Below is a small trained network, with its code and all its weights. Each question gives an input and a target symbol and asks what happens when units are switched off, that is, made to give their printed mean instead of their output.

import numpy as np


def w(rows, s, z=0):
    codes = np.array(rows[::2]) - 128.0
    scale = np.full(codes.shape[1], s)
    scale[-1] = z or s
    return codes * scale


def norm(h):
    return h / np.sqrt((h * h).mean(-1, keepdims=True) + 1e-5)


def f(y):
    return y / 2 * (1 + np.tanh(0.7978845608 * (y + 0.044715 * y**3)))


def softmax(a):
    e = np.exp(a - a.max(-1, keepdims=True))
    return e / e.sum(-1, keepdims=True)


def log_softmax(a):
    a = a - a.max(-1, keepdims=True)
    return a - np.log(np.exp(a).sum(-1, keepdims=True))


def net(x, mask):
    ids = ['ΣΦαζηλμτψ'.index(c) for c in x.split()]
    T = len(ids)
    res = E[ids] + P[:T]
    u = 0
    for l in range(2):
        r = norm(res)
        for j in range(3):
            rows = slice(3 * j, 3 * j + 3)
            q, k, v = (r @ M[l][rows].T for M in (Q, K, V))
            z = softmax(np.where(np.tri(T) > 0, q @ k.T / 3**0.5, -1e9)) @ v
            o = O[l][rows]
            res = res + np.where(mask[u + j], z, o[:, -1]) @ o[:, :-1]
        u += 3
        y = f(norm(res) @ A[l][:, :-1].T + A[l][:, -1])
        res = res + np.where(mask[u : u + 8], y, B[l][:, -1]) @ B[l][:, :-1]
        u += 8
    return log_softmax(norm(res)[-1] @ U[:, :-1].T + U[:, -1])


Q, K, V, O, A, B = {}, {}, {}, {}, {}, {}
E = w([
[188,132,204,170,93,125,66],'Σ',
[131,161,210,92,94,134,148],'Φ',
[67,151,168,140,117,164,94],'α',
[66,96,73,134,156,99,153],'ζ',
[203,105,89,65,121,126,100],'η',
[132,155,60,203,191,123,176],'λ',
[104,136,187,142,184,140,174],'μ',
[102,157,137,124,188,117,113],'τ',
[117,194,107,255,136,103,96],'ψ',
],0.019)
P = w([
[151,132,122,109,182,254,103],'0',
[89,229,88,99,132,107,147],'1',
[99,193,100,101,131,99,154],'2',
[107,180,116,107,129,121,167],'3',
[120,141,133,105,154,92,127],'4',
[122,122,143,116,164,86,126],'5',
[102,119,149,115,138,100,177],'6',
[100,89,140,132,126,96,180],'7',
[136,134,158,176,135,109,169],'8',
],0.0094)
Q[0] = w([
[79,157,122,104,117,172,146],'L0H0',
[206,61,69,164,124,123,62],'L0H0',
[102,216,87,45,116,101,147],'L0H0',
[179,89,58,51,130,210,67],'L0H1',
[145,148,111,89,141,140,118],'L0H1',
[82,198,137,138,147,86,132],'L0H1',
[204,52,96,134,77,206,7],'L0H2',
[126,120,112,170,63,101,144],'L0H2',
[127,134,168,129,172,38,205],'L0H2',
],0.017)
K[0] = w([
[146,120,73,73,130,170,148],'L0H0',
[104,135,124,92,44,6,162],'L0H0',
[163,96,108,2,192,174,141],'L0H0',
[153,195,50,5,123,79,112],'L0H1',
[129,134,119,85,143,152,131],'L0H1',
[108,110,147,160,126,195,123],'L0H1',
[209,182,34,6,130,140,125],'L0H2',
[141,160,139,158,174,95,117],'L0H2',
[139,93,164,202,97,117,176],'L0H2',
],0.015)
V[0] = w([
[144,136,104,137,164,156,119],'L0H0',
[83,120,125,76,91,100,161],'L0H0',
[160,65,188,192,122,147,192],'L0H0',
[183,121,81,128,178,92,185],'L0H1',
[213,101,105,37,139,134,94],'L0H1',
[106,235,64,131,40,142,66],'L0H1',
[206,69,62,32,70,220,136],'L0H2',
[10,95,155,73,128,147,124],'L0H2',
[130,126,233,173,136,94,248],'L0H2',
],0.012)
O[0] = w([
[157,105,125,143,149,109,88,165],'L0H0',
[118,156,136,57,105,158,143,86],'L0H0',
[83,125,115,183,196,143,172,114],'L0H0',
[177,161,24,102,158,158,85,27],'L0H1',
[198,115,132,50,170,100,111,71],'L0H1',
[208,168,197,140,79,190,137,150],'L0H1',
[187,68,137,104,177,153,254,5],'L0H2',
[18,93,129,71,112,129,159,217],'L0H2',
[66,203,85,125,202,98,107,191],'L0H2',
],0.0088,0.011)
A[0] = w([
[175,176,68,155,220,65,144,191],'L0N0',
[59,217,65,151,61,72,185,112],'L0N1',
[141,81,110,146,92,75,69,4],'L0N2',
[84,95,148,34,164,161,183,41],'L0N3',
[77,154,143,242,94,218,156,45],'L0N4',
[107,66,123,106,180,103,158,185],'L0N5',
[145,207,210,73,50,95,110,124],'L0N6',
[159,212,33,2,124,90,146,89],'L0N7',
],0.0092,0.0017)
B[0] = w([
[38,99,165,115,98,39,193,148],'L0N0',
[181,119,244,120,131,105,38,254],'L0N1',
[110,141,151,115,134,191,73,131],'L0N2',
[142,255,88,166,104,152,113,168],'L0N3',
[85,109,141,50,50,103,109,209],'L0N4',
[158,171,106,102,72,152,89,147],'L0N5',
[87,113,68,173,189,43,134,234],'L0N6',
[166,76,111,55,60,28,92,149],'L0N7',
],0.0097,0.0084)
Q[1] = w([
[131,161,138,101,140,136,143],'L1H0',
[93,143,78,158,141,251,133],'L1H0',
[182,111,125,165,145,181,138],'L1H0',
[99,98,217,90,75,27,75],'L1H1',
[176,118,119,72,124,97,73],'L1H1',
[172,109,127,189,202,254,179],'L1H1',
[99,155,162,179,133,141,205],'L1H2',
[68,202,86,132,111,60,40],'L1H2',
[76,130,75,107,169,65,142],'L1H2',
],0.019)
K[1] = w([
[117,140,142,129,91,140,101],'L1H0',
[73,209,127,141,139,36,34],'L1H0',
[59,139,170,138,95,110,103],'L1H0',
[233,124,71,59,213,207,141],'L1H1',
[134,124,157,57,110,187,210],'L1H1',
[65,249,110,153,102,32,114],'L1H1',
[81,158,136,185,102,152,99],'L1H2',
[174,192,110,97,208,198,194],'L1H2',
[166,153,128,131,55,197,127],'L1H2',
],0.016)
V[1] = w([
[136,142,28,52,116,222,84],'L1H0',
[127,129,10,174,169,67,191],'L1H0',
[122,245,104,191,114,217,126],'L1H0',
[105,77,145,144,7,88,221],'L1H1',
[211,105,104,223,125,4,115],'L1H1',
[141,241,245,100,200,122,226],'L1H1',
[175,135,158,122,148,182,67],'L1H2',
[165,229,112,113,78,166,177],'L1H2',
[139,138,100,172,42,125,140],'L1H2',
],0.019)
O[1] = w([
[177,229,178,90,116,38,140,175],'L1H0',
[226,153,101,92,251,127,108,68],'L1H0',
[93,187,222,213,177,77,87,213],'L1H0',
[127,48,173,56,103,178,38,101],'L1H1',
[187,98,54,200,152,212,89,4],'L1H1',
[74,3,155,210,203,14,182,234],'L1H1',
[93,142,117,188,28,108,178,147],'L1H2',
[154,82,206,177,156,38,79,210],'L1H2',
[170,94,136,112,128,128,12,120],'L1H2',
],0.013,0.019)
A[1] = w([
[113,134,134,141,115,63,118,138],'L1N0',
[199,52,79,74,134,88,159,130],'L1N1',
[59,154,89,92,211,114,177,2],'L1N2',
[137,4,114,243,150,209,201,61],'L1N3',
[135,83,164,109,139,89,73,69],'L1N4',
[108,40,152,113,73,139,169,99],'L1N5',
[54,148,172,72,141,100,94,142],'L1N6',
[221,101,102,30,128,48,157,199],'L1N7',
],0.018,0.0021)
B[1] = w([
[138,110,103,153,152,148,130,225],'L1N0',
[158,125,84,166,39,62,178,152],'L1N1',
[95,86,64,118,83,81,79,151],'L1N2',
[243,171,199,97,148,150,250,140],'L1N3',
[74,189,112,128,129,177,172,200],'L1N4',
[128,68,151,54,152,173,108,196],'L1N5',
[164,92,103,73,150,129,169,246],'L1N6',
[228,56,92,133,20,93,106,176],'L1N7',
],0.021,0.014)
U = w([
[151,130,146,155,141,199,220,176],'Σ',
[100,97,183,175,153,38,154,171],'Φ',
[62,66,179,57,86,167,109,107],'α',
[172,196,172,46,128,74,87,107],'ζ',
[177,63,80,139,39,74,140,91],'η',
[148,155,81,131,201,179,105,252],'λ',
[64,140,2,84,159,90,141,78],'μ',
[54,215,105,123,55,136,222,75],'τ',
[110,133,148,219,60,160,50,101],'ψ',
],0.0072,0.0026)

Each question gives the input, a string of symbols that net reads in full, and the target symbol t.
The units are the heads (3 rows each of Q, K, V and O) and the neurons (one row each of A and B). Each row of codes is followed by its name. A weight is (code - 128) times the scale printed after its matrix; where a second scale follows, it is the last column's (O, A, B and U).
mask holds one flag per unit, layer by layer, with each layer's heads first. A switched-off unit (its flag False) gives its mean, the last column of its rows in O or B, instead of its output. The means were averaged over made-up inputs and are rounded, as every weight is.
A unit's drop is (log p(t) with every unit on - log p(t) with that unit switched off) / (log p(t) with every unit on - log p(t) with every unit switched off).
The circuit of an input: a set's keep is (log p(t) with only the set's units on - log p(t) with every unit switched off) / (log p(t) with every unit on - log p(t) with every unit switched off). Starting from the 12 units with the biggest drops (on a tie, the unit counted first), units are removed one at a time, each time the one whose removal leaves the highest keep (on an exact tie, the one counted first), for as long as the keep stays at least 0.8.
circuit, biggest first: the units of the circuit, biggest drop first
most important unit: the unit with the biggest drop
k most important neurons: the k neurons with the biggest drops, biggest first
top k neurons in layer l: the k neurons of layer l with the biggest drops, biggest first
which heads matter: for each layer, one digit per head in row order, 1 if its drop is at least 0.15 and else 0, layers parted by /
drop when u is switched off: that unit's drop, to one decimal
input ψ Φ μ, target ψ: circuit, biggest first : (L1H1 L0H2)
input ζ α Φ η α Σ Φ ζ, target Σ: circuit, biggest first : (L1H0 L1N3 L1H1)
input μ α α, target μ: most important unit : L0H1
input Φ α η Φ τ ζ Φ Φ, target η: 2 most important neurons : (L0N1 L1N7)
input τ ψ α μ μ τ α τ α, target τ: circuit, biggest first : (L1H1 L1H2)
input λ α τ α Φ ζ, target λ: 2 most important neurons : (L0N0 L0N1)
input Φ ψ ψ η ζ Φ ζ Φ Φ, target η: circuit, biggest first : (L1H0 L0H1 L1H1 L0H2)
input α ψ η ψ, target ψ: circuit, biggest first : (L1H1 L0H2)
input λ α μ α ζ η λ ζ, target η: which heads matter : 011 / 100
input Φ Φ Φ η, target η: which heads matter : 010 / 100
input Φ ζ η ψ ψ μ, target μ: which heads matter : 011 / 110
input Φ τ Φ ζ η ψ α Φ Φ, target α: top 3 neurons in layer 1 : (L1N4 L1N5 L1N1)
input η Φ Φ α ψ Φ ζ, target ψ: which heads matter : 011 / 010
input Σ Φ τ, target Σ: circuit, biggest first : (L1N3 L0H2 L1H1)
input α ζ Φ Φ ψ Φ η μ, target η: circuit, biggest first : (L0H1 L1H0 L1N7)
input Σ α Φ Φ, target Σ: most important unit : L1N3
input ζ Φ α Φ, target ζ: 2 most important neurons : (L0N1 L0N3)
input Φ Φ η ζ Φ ψ τ, target ψ: top 2 neurons in layer 0 : (L0N7 L0N3)
input α α ζ Φ Φ α λ μ, target α: which heads matter : 000 / 110
input ζ τ α λ τ μ, target ζ: most important unit : L0H2
input ζ Φ τ, target ζ: top 2 neurons in layer 0 : (L0N3 L0N1)
input ζ ζ ζ Φ Σ η τ, target η: drop when L0H1 is switched off : 1.0
input α Σ ζ Σ, target α: drop when L1H0 is switched off : 0.1
input Φ α ζ λ τ Φ η, target η: drop when L1N7 is switched off : 0.2
input λ α α Φ Φ α, target λ: top 2 neurons in layer 0 : (L0N0 L0N1)
